Below are the code and all the weights of a small trained network. Each question names an input and a class and asks about switching units off, where a switched-off unit gives its printed mean instead of its output.

import numpy as np


def w(rows, s, z=0):
    codes = np.array(rows[::2]) - 128.0
    scale = np.full(codes.shape[1], s)
    scale[-1] = z or s
    return codes * scale


def f(y):
    return y / 2 * (1 + np.tanh(0.7978845608 * (y + 0.044715 * y**3)))


def log_softmax(a):
    a = a - a.max(-1, keepdims=True)
    return a - np.log(np.exp(a).sum(-1, keepdims=True))


def net(x, mask):
    res = np.array(x, float).reshape(1, 5) / 4 @ E
    y = f(res @ A[0][:, :-1].T + A[0][:, -1])
    res = res + np.where(mask, y, B[0][:, -1]) @ B[0][:, :-1]
    return log_softmax(res[-1] @ U[:, :-1].T + U[:, -1])


A, B = {}, {}
E = w([
[208,157,97,207,177,136],'x0',
[74,2,97,212,63,132],'x1',
[114,99,158,132,228,218],'x2',
[124,127,231,155,143,71],'x3',
[125,127,127,127,127,128],'x4',
],0.0093)
A[0] = w([
[192,185,130,70,141,100,65],'neuron 1',
[181,158,84,90,90,23,2],'neuron 2',
[124,69,183,95,241,253,87],'neuron 3',
[12,113,180,31,139,121,87],'neuron 4',
[155,188,114,57,149,111,61],'neuron 5',
[121,141,248,162,128,92,94],'neuron 6',
[119,149,10,71,107,206,149],'neuron 7',
[119,194,160,85,144,169,85],'neuron 8',
[166,177,166,81,126,160,31],'neuron 9',
[229,170,132,255,164,153,87],'neuron 10',
],0.0085,0.0028)
B[0] = w([
[131,84,75,171,131,145,190],'neuron 1',
[122,129,102,93,89,49,180],'neuron 2',
[100,146,93,126,92,7,254],'neuron 3',
[130,175,129,117,54,181,209],'neuron 4',
[154,79,91,168,119,165,187],'neuron 5',
[210,133,193,176,138,141,194],'neuron 6',
[247,168,223,195,160,108,214],'neuron 7',
[134,74,88,136,68,117,181],'neuron 8',
[137,43,104,183,98,138,167],'neuron 9',
[98,180,96,103,39,174,235],'neuron 10',
],0.011,0.0083)
U = w([
[115,16,106,180,122,149,94],'0',
[108,167,121,92,140,9,101],'1',
[196,178,231,159,166,127,90],'2',
[100,221,131,78,78,212,94],'3',
[126,146,143,113,146,121,249],'4',
[107,173,154,64,204,136,142],'5',
],0.013,0.011)

Each question gives the input, the list of numbers given to net, and the class t.
The units are the neurons (one row each of A and B). Each row of codes is followed by its name. A weight is (code - 128) times the scale printed after its matrix; where a second scale follows, it is the last column's (A, B and U).
mask holds one flag per neuron, in row order. A switched-off neuron (its flag False) gives its mean, the last column of its row in B, instead of its output. The means were averaged over made-up inputs and are rounded, as every weight is.
A unit's drop is (log p(t) with every unit on - log p(t) with that unit switched off) / (log p(t) with every unit on - log p(t) with every unit switched off).
The circuit of an input: a set's keep is (log p(t) with only the set's units on - log p(t) with every unit switched off) / (log p(t) with every unit on - log p(t) with every unit switched off). Starting from all 10 units, units are removed one at a time, each time the one whose removal leaves the highest keep (on an exact tie, the one counted first), for as long as the keep stays at least 0.8.
circuit, biggest first: the units of the circuit, biggest drop first
unit that matters most: the unit with the biggest drop
top k neurons: the k neurons with the biggest drops, biggest first
drop of u: that unit's drop, to one decimal
input [-6,-5,-5,3,-5], class 3: circuit, biggest first => neuron 4
input [1,3,-4,5,-5], class 2: circuit, biggest first => neuron 3; neuron 6
input [-7,-7,0,7,1], class 0: circuit, biggest first => neuron 9; neuron 8; neuron 5
input [-2,-8,8,1,-4], class 0: circuit, biggest first => neuron 9; neuron 8
input [-8,7,5,7,-2], class 3: top 2 neurons => neuron 4; neuron 7
input [7,5,-5,-5,4], class 3: circuit, biggest first => neuron 10; neuron 1
input [2,6,-6,7,-6], class 2: top 2 neurons => neuron 6; neuron 3
input [7,-4,-4,2,0], class 3: top 2 neurons => neuron 10; neuron 3
input [-6,-8,-5,8,3], class 0: circuit, biggest first => neuron 1; neuron 9; neuron 5
input [7,-8,-1,-7,-6], class 0: circuit, biggest first => neuron 1; neuron 5
input [8,-5,-3,-8,5], class 2: top 3 neurons => neuron 7; neuron 4; neuron 3
input [7,-3,6,-1,4], class 3: top 2 neurons => neuron 10; neuron 2
input [1,3,-4,6,3], class 2: top 2 neurons => neuron 3; neuron 6
input [6,-7,-4,4,6], class 0: unit that matters most => neuron 1
input [5,-7,-5,2,7], class 0: top 2 neurons => neuron 1; neuron 5
input [4,2,6,-6,6], class 1: top 2 neurons => neuron 3; neuron 6
input [-3,-3,5,3,-4], class 1: top 3 neurons => neuron 3; neuron 7; neuron 10
input [5,-4,5,0,-2], class 1: top 2 neurons => neuron 3; neuron 4
input [-1,7,4,8,-4], class 2: circuit, biggest first => neuron 6; neuron 8
input [6,-1,1,1,3], class 3: circuit, biggest first => neuron 10
input [7,-4,2,6,7], class 3: top 2 neurons => neuron 10; neuron 7
input [1,5,4,5,-6], class 4: top 2 neurons => neuron 7; neuron 9
input [-4,4,5,5,4], class 1: top 2 neurons => neuron 3; neuron 7
input [4,6,-7,-8,-6], class 2: top 2 neurons => neuron 7; neuron 3
input [2,2,-5,7,0], class 2: top 2 neurons => neuron 6; neuron 3
input [-5,-1,-3,3,1], class 3: drop of neuron 7 => 0.5
input [8,-8,7,-1,7], class 0: unit that matters most => neuron 9
input [-1,5,6,-8,6], class 2: drop of neuron 7 => 0.7
input [-1,7,8,-5,2], class 1: drop of neuron 5 => 0.1
